Each row has a class, written after it.
[ 350  -10 -207 -136  -73 -135 -162  -43 -135  119  136 -293 -152   42
   -3    0  168  161 -164   31  135   56  267  233 -112  272 -189  206
 -121 -121 -164  115  -75 -130 -122   18] : miro
[-301  542 -361  118 -370  278 -265 -106 -226 -481   35 -478  177  116
 -554  106  -10  186  -57  -94  -16  527  229  -29  284   82  -44 -372
 -215 -282  383   97 -117  107 -442 -226] : noku
[-130 -294  -97  -43 -139  268  112 -140   58  256  129  136  -83  -27
  163  -93 -201  -70  205  293  119 -186   26 -349  -60 -119  255 -490
 -131  119  -67 -222 -217   56   55 -135] : ratez
[-439  444 -114 -216    1  -92  448   81  297  279  -96 -171   40  248
 -160  -66 -173   -7   37   25 -142  100 -130   65   97 -645  227  179
  139   25   76  -73  222  120   54 -157] : govi
[ -46  209 -230  -26  304  -54 -150  117  323  355  -64 -315   82   59
  231    3 -157   47  -60  -60  179 -132 -540 -101  -67 -153  143   58
   89 -287   27  -18  252  112 -102 -128] : liti
[-286  120   70  -60  -21 -216  396  -46  307  499 -152 -206   42   91
   -3 -401 -209  232  -17   73  -75 -356 -208  126   48 -188  405  429
  172 -295  157 -123  101  -32 -348  -78] : liti
[ -32  101  -20   36   24   21  241  110  133   11  -62  -61   42   78
  -22  324  113    7 -282 -261  103  122  -92  157    4 -255 -230   58
  -48 -120  -43  -77  168  -13 -101   53] : Farez
[  23  148  -64   17  425 -125 -388  304  407  150 -124 -374  220 -107
  121  125 -100  -34   -2  -70  271  -14 -519 -100 -236 -136   36  -82
    0 -104   -5   32  240  158 -108  -48] : miro
[ 327 -343  267   53  167 -289  100 -307  213  488  -20   55  431  -58
  245 -173  141  255 -100 -111   66  -84   83   62 -229  206  206  463
  305  -33   29   -9  188   35 -313  459] : liti
[ 208 -252   97  122  175  -31  289  -26  388  344 -146  188  205 -120
  223   88  -12 -160  -53   90   35  -99 -753 -323   51 -202  307   44
   50  -48  -33  -34   -1   -5 -170  105] : noku
[-144  320  -12  111  192  196  -63  540  193  -37   10 -186 -210  -61
 -116  225  -42   -3 -138 -197   32  117 -440  128  208 -260  -53  276
  153  -97  -56 -184  300  135   46   29] : ratez
[ 391  300 -143 -403 -203 -335 -291  -57 -427 -118 -140 -188 -162 -110
 -151 -217 -145  -30  -57  187  114  108  692  410 -314  259 -144   55
 -313  152 -372  348 -277  -50  434  234] : noku
[-315 -168 -270 -229 -316  245  -30 -336  278  461   45   -5  100  113
  179 -181   27  265  -60  242   74    7  459 -207   59 -181  425 -275
  -74   -8  -87   43  -56    9   55 -257] : Viro
[-463 -275  230   48 -109   55  312 -203  266  405   21  -37  150   34
    4   27  227  188  168  134 -129  182 -107  150  490 -210  393   50
 -169   26  254 -114  122   -8  -58 -463] : govi
[ -20   58    9   20   54   38  260  114  109   66  -37  -16   34   75
   44  342  167   30 -243 -296   82   27 -179  139   20 -224 -280  133
  -29 -171  -81  -68  202   -3 -133   18] : Farez
[-366  413  -93 -254   22  -98  468   48  290  312  -94 -125   20  280
 -122 -125 -167    1   69   26 -155    1 -138   -6   61 -597  251  210
  188   24   37  -39  204  123   33 -143] : ratez
[ 261  150 -250  151   31  -35 -610 -217 -473 -251  -61  169  -90 -187
  121   83 -258   -6   -6  -16  -59   29   15 -121 -469  338 -174 -140
 -207  -19  -85  274 -189  -14  -87   84] : ratez
[ -42  250  -81   13  363  -16 -444  467  348  -54  -10 -326   77 -178
   12  334  109  -72   -8 -120  114  180 -389   55  -74 -123 -111  147
  -98  -33  -72  125  254   62   97  -67] : liti
[  73   43  -14   60    3   79  219  100   36   48  -51  -37  -51  114
   13  295  133   59 -281 -261   75   11 -166  122   55 -113 -247  109
   26 -204 -114  -76  139  -50 -183   62] : noku
[-446  424 -104 -283    0  -48  515   64  246  253  -91  -75  -25  246
 -130 -106 -218  -24   88   53 -164    5 -118    3   79 -652  235  156
  139   84   61  -71  156  125  113 -135] : ratez
[-439  396 -331 -128 -259  226    9  297   59   -2  -49 -409 -303  159
 -226 -161 -209  233 -291 -102  -61  -41   30   91  405 -123   76  123
  -21 -385  140  -67  170  -63 -191 -181] : noku
[  70  -30   11   60    3   81  197   49   54   73    2   18   58  106
   32  356  203   45 -209 -279  108   70 -147   76   31  -87 -271   65
   10 -205  -74  -96  140  -12 -215    3] : govi
[ 646  170 -498  131 -203  124 -899   87 -477 -350   94 -607 -701  -76
 -209  104  -67  266 -526  226  -12  266  285  319 -144  653 -288   31
 -271   31 -407  235 -223 -235   82    6] : govi
[-209   -7  -48  102   52 -130 -131 -140   -8   86   -8 -249   32  -87
    4   75   95  162 -197  150 -170  -31 -154  213 -130 -144   16  237
 -256   33  171   53 -101   30  -39  -29] : noku
[ 109   68   93  223  153 -266 -111   24   82   74 -170  -88  114 -191
  -61  118 -236  -96 -205   47   24   42 -231   66 -367   34   37   77
 -237   60 -104  -42  -96   50  121  118] : zuvu
[-394  427  -93 -240  -21  -67  461   88  250  250  -65 -122   -8  260
 -166 -138 -214   14   78   75 -172   67  -78   11   68 -578  221  198
  219   26   75  -48  152  109   32 -125] : zuvu
[  30   68   30  -24   45    7  340  159   88   56  -82    6   40  100
   18  294  164    7 -283 -312  114   42 -155  180   45 -247 -278  222
   37 -130 -108  -78  193  -31 -100  118] : miro
[  28  228 -107 -245  344 -150 -108  268  305  208 -170 -120    5  -96
  136   89 -155 -130 -140 -107  178 -105 -241   61 -247 -280   58  252
  -24   65 -150   31  269  128  228  212] : ratez
[ 189 -209  107  357 -286  248  277 -379 -191  -24  377  397  323   24
 -111 -250   96  217  679  -32  -64  234  101 -271  439  444  190 -392
  417 -192  436  -51  -23  -16 -618 -231] : miro
[ 239  276  -65   14   49  -65   27  583  122 -112  -10 -431 -342 -139
 -298  102  -53  100 -326   19 -156  233 -148  512   12  299 -259  612
 -208 -122 -191   54  107 -141  388  -58] : Viro
[-111  149   28 -258  154 -185  -59  106  165  218 -156 -192 -112 -169
 -211 -124 -201   85 -319   37  -49  213   76  288 -137 -182  162  625
  -52  111   -5  -50  152   75  231  276] : Farez
[  95  -96   90   50   53   50  280   37  110   66  -52   93   41   59
   77  325  185  -30 -296 -267  110    5 -196   12    6 -146 -241  166
   26 -151  -67 -110  124  -31 -188  130] : Farez
[-303  187 -379  -82  -91   32 -582  -35   10  -68  155 -541 -266  135
 -167   20  -85  351 -120  293  -82  374  463  298   16    4    1  -75
 -200  -94    8  115  -14  -83  141 -491] : liti
[-212  -77 -207 -101 -433  288  580 -188   84  414  -78  806  -52  -15
   37 -216 -246  -38 -206   54  -56    8 -266 -119  200 -214  520  163
  215    0  329 -110  131    7  173  -38] : Viro
[-157   58   25   -3  121   23 -324 -217  197   92  -19    8   38  -42
 -142   71   41  149 -193   41  -55  214  240  -86 -163 -287  384  496
  135  195   63   50   65   33 -214  358] : ratez
[  34    0   36   -7   50    6  189   12   69   62  -52  -73   64   84
   45  292  140   25 -187 -238  113   35  -86   69  -11 -174 -226   44
   -2 -130 -113  -54  133  -14 -205   69] : Viro
[-364  -23 -354 -117 -187  296 -506 -504   -8  246  -37  -77 -230  -21
  114  -72 -363  156  -61  344  -82   99 -116 -305  -82 -110  496 -278
  -65   35   11   81  -71   96   19 -271] : govi
[ -24  305 -262  399  108   92 -249   50  158 -244 -142 -600   41 -162
 -419  201  -90 -153 -264  325  -23  820 -430  175   92 -445  353 -201
 -465  516   64   97   68   30  290   27] : liti
[-121 -380   44  194  -68   -3   59 -568  -94  183  -28  460  108 -143
  298  106  -48 -172  -28  180  -71  174    5 -150 -160 -169  351 -305
 -218  388  316  -56 -200   34  141  153] : noku
[-162  403 -202  -12  269  -78 -260  301  181   45 -168 -391   37 -119
  -53   80 -331  -30 -152  -65   89   81 -383   29 -166 -179   71   75
 -129  -46   84  -14  124  129   23   73] : zuvu
[ -31   -1   47   53   77   33  235   21  144   73  -80  -28   97   91
   54  344  191   37 -248 -309   79   95 -173  103   67 -274 -240  116
   22 -171  -29  -49  210  -26 -244   63] : zuvu
[-194  224 -273  356 -623  420   13 -572 -341 -346  196  608  107  -73
 -282  119 -127   46  -17   10 -204  458  203 -334  273  -47  160 -435
   92   16  534   71 -185   48 -109  -84] : Viro
[-485   75  -62   47 -134  -55  241 -388  195  363  -30  -93  -79  218
   33   97   64   73    9  144 -204  174   67   49  164 -593  402 -146
 -137  240  156  -15   25  -47  -31 -364] : miro
[-336  411  -93 -263   12  -99  506  173  242  255  -69 -150  -22  249
 -125 -127 -186  -25   39   40 -127   26  -87   48   38 -542  177  236
  153   41  -25  -85  177  122  111  -94] : miro
[ 203 -186    0  458  -47   45 -458 -213  -29  -33  307 -166  429 -124
  -43 -128    4  269  462  104  172   49  -22 -370  -20  632    7 -611
   29 -380  159   24 -268  -41 -578 -346] : liti
[-297  398 -313  120 -181   -2  -91   42 -134  -83  -90 -622  -91  -74
 -283 -252 -250  294 -207   75 -138  310  281  387  276  113  180  -21
 -477 -106  290    4  -81  -55   28 -102] : noku
[  32   82   11  -24   44  -38  267   92  113  100  -97  -87   91   76
   10  250   72   25 -237 -240  112   72 -153  156  -60 -202 -228  124
  -38 -168  -68  -45  167    4 -133   72] : Farez
[-215  403 -123   17  394   27 -124  471  300  -50 -138 -424    0  -94
  -96  181 -177  -98 -136  -81   80  245 -573   56   50 -302   70  161
 -115   31   86  -66  353  196  137   -4] : Viro
[ 128  116 -269 -397  164  -97  106  308   80  362   50 -430 -300  150
   -8 -102 -252  225  -86   82  -70  -10  119  433  -73  237   44  610
  -83 -223 -189  -73   88  -83  219  -98] : Farez
[-297  374  -73 -226    7  -77  524   64  294  256  -98    3   64  216
 -115 -123 -178  -32   50    1 -151   17 -110  -24   43 -537  223  216
  219    1   53  -51  171  107   44  -75] : Farez
[-160  -52  -28 -116 -215 -198  -90 -464   -3   82 -221 -163  135   35
  -22 -133  115  -35 -102  182  -54  211  542  107 -235 -241  134 -182
 -398  206  -97  252 -196  -69  121  -73] : miro
[-247  333  -79 -122  349  -96 -300  240  341  296 -194 -543  138  -69
   44   -3 -176  113   49 -136   59  -30 -416   57  -98 -209  126  124
  -81 -214   39   85  316  194 -106 -113] : zuvu
[  39   21   29  -46   68  -34  289   83   87  126 -105   46   17   66
   84  297  138    2 -309 -322   73 -104 -219  120  -36 -217 -282  231
  -19 -180 -107  -68  161  -12 -129  118] : ratez
[ 278 -281  422    6 -112 -536  571  242  362  520   13  543  237 -262
  -64 -283   37    7   -2  186   11   26 -223  463  -49  172  298  730
  255   39  156  -33  161  -85  210   69] : Viro
[-124   11   -6 -171  -67  -43   31  -34  117  454 -166 -474 -427   20
   17  -55  -74   44 -129  283 -163 -167 -329  189   33 -234  300  215
 -301  147 -149   35  -14  -37  157 -224] : ratez
[-347  406 -128 -231   29  -75  456   61  279  269 -100  -83   18  270
  -85 -124 -204  -21   24   29 -139   38 -125  -52   44 -601  258  204
  220   34   17  -51  185  112   41  -84] : miro
[ -19   24   64   37   39   59  273   67  154   68  -71   -5   49  103
   38  356  134   -6 -242 -246   90   39 -197   42    0 -293 -214  101
   20 -133  -95  -76  158  -18 -172   63] : Farez
[-352  267   48  207  115 -184 -154   98  417   78 -160 -221  355 -166
 -141   56 -113  -41   57   13    2  399 -212  180   26 -397  370  -56
  -83  134  373   56  210   87   44  -43] : govi
[-223    0  106   47  351  -17 -150  434  413   27  -30 -107  150 -242
  -64  353  -54 -149 -123  -28  121  312 -359  123 -102 -150   62  268
 -171  100  121 -200  199  148  278   59] : govi
[  57   30    0   21   54    5  260   47   77   99  -57   27   94  106
   67  323  191    4 -263 -314   98  -25 -229   59   -4 -187 -289  179
   23 -216  -86  -65  174   -8 -214   79] : govi
[ 186  419 -344 -131  138  -34 -192  372 -106 -123 -111 -528 -230   17
 -145 -187 -262  119 -129   98 -133 -146  -13  153 -280  215 -210  340
 -281 -151 -336  188  -91  -79  179  -27] : ratez
[ -81   91  -42  -59  241    9   83  337  384  296  -69   57  181  -89
   73  142 -163  -38  -91 -188  148 -122 -576 -109  -11  -95  143  254
  164 -236  147 -183  229  136  -94   22] : Viro
[-436  435  -67 -249    9 -130  542  111  300  298  -95 -112   20  267
 -120 -148 -206  -35   99   51 -183   39 -116   37   46 -649  256  237
  194   43   35  -61  174  109  103 -139] : miro
[ -43    7   76  -69  399 -165 -269  266  493  364 -135 -259  131 -103
  283  161   26   60  -56 -199  148 -259 -558  -85 -200   42   14  169
   -1 -278  -26   13  272  126 -176 -134] : ratez
[-646  169  -88   34  121   -3  507  300  169  154   42  168  -26   -8
   76  352  339   26 -379 -230  -61   63   -7  560  133 -777 -117  511
 -288  228  220 -249  390  102  282   39] : govi
[ 235 -556  394  496  238  134  265  -41  290   98  148  534  279 -321
  146  122  221  -21  -33  -78  -86   96 -209   26  -43  155  228  594
  286   59   71 -291  103   23  -85  515] : govi
[-247  198  330   -7  273 -385  320  129  364  287 -204 -118   39   47
   39  226  128 -134 -102  -87 -123 -205 -136   76 -377 -649  -48  354
 -178  140 -352   14  187   86   65   64] : Viro
[-379  434  -95 -277   54  -79  547  115  288  252 -112 -124   -7  242
 -170 -152 -223  -47   73   73 -162   45 -166   18  101 -616  279  240
  139  100   51  -75  190  127  134 -104] : ratez
[-427  396  -73 -284   36 -104  517   59  269  284 -112 -130   17  282
  -92 -118 -146  -12   63   49 -156  -39  -91   -9   81 -629  226  196
  148   47   45  -48  154   96   37  -97] : noku
[-407  404  -81 -240    8  -77  548  109  306  354  -60 -141   -2  281
 -122 -109 -179   36   53   67 -179    7 -179   43   90 -609  238  277
  212  -13   54 -106  205  113   59 -171] : liti
[-158   60 -318  281  -79  148 -292   56  146   77  -20 -370 -193   59
  -11  164 -130   82 -312  260 -111  279 -122  168  -62  -72  350  -89
 -311  118   42  -38  -14  -18  176 -216] : govi
[-393  414  -47 -281   10  -77  558  123  305  266  -84  -73  -49  232
 -141  -89 -238  -70   47   76 -154   32  -72   24   35 -650  226  215
  168   95    0 -113  165  131  192  -87] : Farez
